Below is a small trained network, with its code and all its weights. Each question gives an input and a class and asks what happens when units are switched off, that is, made to give their printed mean instead of their output.

import numpy as np


def w(rows, s, z=0):
    codes = np.array(rows[::2]) - 128.0
    scale = np.full(codes.shape[1], s)
    scale[-1] = z or s
    return codes * scale


def f(y):
    return y / 2 * (1 + np.tanh(0.7978845608 * (y + 0.044715 * y**3)))


def log_softmax(a):
    a = a - a.max(-1, keepdims=True)
    return a - np.log(np.exp(a).sum(-1, keepdims=True))


def net(x, mask):
    res = np.array(x, float).reshape(1, 5) / 4 @ E
    y = f(res @ A[0][:, :-1].T + A[0][:, -1])
    res = res + np.where(mask, y, B[0][:, -1]) @ B[0][:, :-1]
    return log_softmax(res[-1] @ U[:, :-1].T + U[:, -1])


A, B = {}, {}
E = w([
[97,87,116,153,206,122],'x0',
[120,206,247,141,112,90],'x1',
[58,171,104,134,116,254],'x2',
[170,80,231,38,188,206],'x3',
[99,189,157,38,159,108],'x4',
],0.0088)
A[0] = w([
[47,111,132,152,196,152,232],'N0',
[107,121,106,116,80,199,135],'N1',
[153,121,136,181,170,20,193],'N2',
[155,140,179,97,192,171,95],'N3',
[200,81,142,74,178,101,167],'N4',
[100,133,126,127,152,141,117],'N5',
[90,132,54,235,52,145,171],'N6',
[110,114,124,141,127,149,185],'N7',
[83,169,113,92,142,71,58],'N8',
[82,132,93,153,91,129,112],'N9',
[177,121,230,183,141,108,171],'N10',
[147,188,152,67,27,27,252],'N11',
[84,148,118,125,145,133,81],'N12',
[112,138,129,132,153,168,94],'N13',
[137,94,249,172,140,97,146],'N14',
[118,101,160,118,223,161,115],'N15',
[231,120,159,102,71,108,192],'N16',
[166,123,192,64,95,204,135],'N17',
[129,131,186,149,148,80,182],'N18',
[108,132,131,109,151,180,113],'N19',
[133,141,190,113,96,110,119],'N20',
[150,69,126,144,169,144,179],'N21',
],0.013,0.0034)
B[0] = w([
[157,114,89,122,115,75,185],'N0',
[116,120,108,126,141,90,178],'N1',
[6,94,124,158,126,68,212],'N2',
[78,117,58,81,127,101,199],'N3',
[80,145,145,152,185,191,197],'N4',
[148,123,133,124,124,104,139],'N5',
[110,169,8,30,154,134,252],'N6',
[123,135,106,136,125,101,147],'N7',
[133,114,200,115,76,148,156],'N8',
[156,137,112,85,150,143,171],'N9',
[109,138,99,159,153,214,189],'N10',
[122,112,234,152,196,93,225],'N11',
[146,96,150,128,120,131,140],'N12',
[136,124,125,133,124,97,148],'N13',
[132,138,100,80,173,204,193],'N14',
[167,198,133,98,186,94,193],'N15',
[88,112,149,209,115,125,183],'N16',
[48,81,66,141,73,135,214],'N17',
[100,142,122,146,173,138,173],'N18',
[129,148,137,127,123,91,165],'N19',
[153,124,126,163,133,142,166],'N20',
[93,150,149,134,143,132,173],'N21',
],0.019,0.014)
U = w([
[86,175,145,70,192,128,219],'0',
[130,138,31,78,18,201,170],'1',
[65,73,162,157,70,45,155],'2',
[93,111,201,232,146,248,74],'3',
[165,125,242,110,65,107,4],'4',
[254,192,173,149,133,44,49],'5',
],0.0076,0.003)

Each question gives the input, the list of numbers given to net, and the class t.
The units are the neurons (one row each of A and B). Each row of codes is followed by its name. A weight is (code - 128) times the scale printed after its matrix; where a second scale follows, it is the last column's (A, B and U).
mask holds one flag per neuron, in row order. A switched-off neuron (its flag False) gives its mean, the last column of its row in B, instead of its output. The means were averaged over made-up inputs and are rounded, as every weight is.
A unit's drop is (log p(t) with every unit on - log p(t) with that unit switched off) / (log p(t) with every unit on - log p(t) with every unit switched off).
The circuit of an input: a set's keep is (log p(t) with only the set's units on - log p(t) with every unit switched off) / (log p(t) with every unit on - log p(t) with every unit switched off). Starting from the 12 units with the biggest drops (on a tie, the unit counted first), units are removed one at a time, each time the one whose removal leaves the highest keep (on an exact tie, the one counted first), for as long as the keep stays at least 0.8.
units of the circuit, in order: the units of the circuit, biggest drop first
k most important neurons: the k neurons with the biggest drops, biggest first
drop of u: that unit's drop, to one decimal
input [-2,-4,-8,-4,-3], class 2: units of the circuit, in order	[N2]
input [-4,-4,4,-2,8], class 2: units of the circuit, in order	[N6; N14]
input [-5,5,6,1,-2], class 1: 2 most important neurons	[N2; N17]
input [2,1,-7,-4,-3], class 2: 2 most important neurons	[N2; N15]
input [8,-2,-6,-3,2], class 2: 2 most important neurons	[N2; N6]
input [-5,0,8,8,-1], class 2: 2 most important neurons	[N6; N14]
input [2,2,1,-2,3], class 2: 4 most important neurons	[N6; N15; N14; N4]
input [1,-6,-4,-5,-8], class 1: 2 most important neurons	[N6; N11]
input [3,-3,-5,6,-5], class 3: 2 most important neurons	[N6; N4]
input [-7,-8,-1,-6,1], class 1: 4 most important neurons	[N6; N15; N4; N2]
input [-4,3,-1,-5,4], class 2: 2 most important neurons	[N4; N14]
input [-7,-5,8,6,0], class 1: 4 most important neurons	[N11; N2; N17; N16]
input [0,-2,-7,3,-6], class 3: drop of N15	0.0
input [0,2,2,1,-3], class 1: drop of N11	0.6
input [-8,0,4,5,4], class 2: drop of N6	0.2
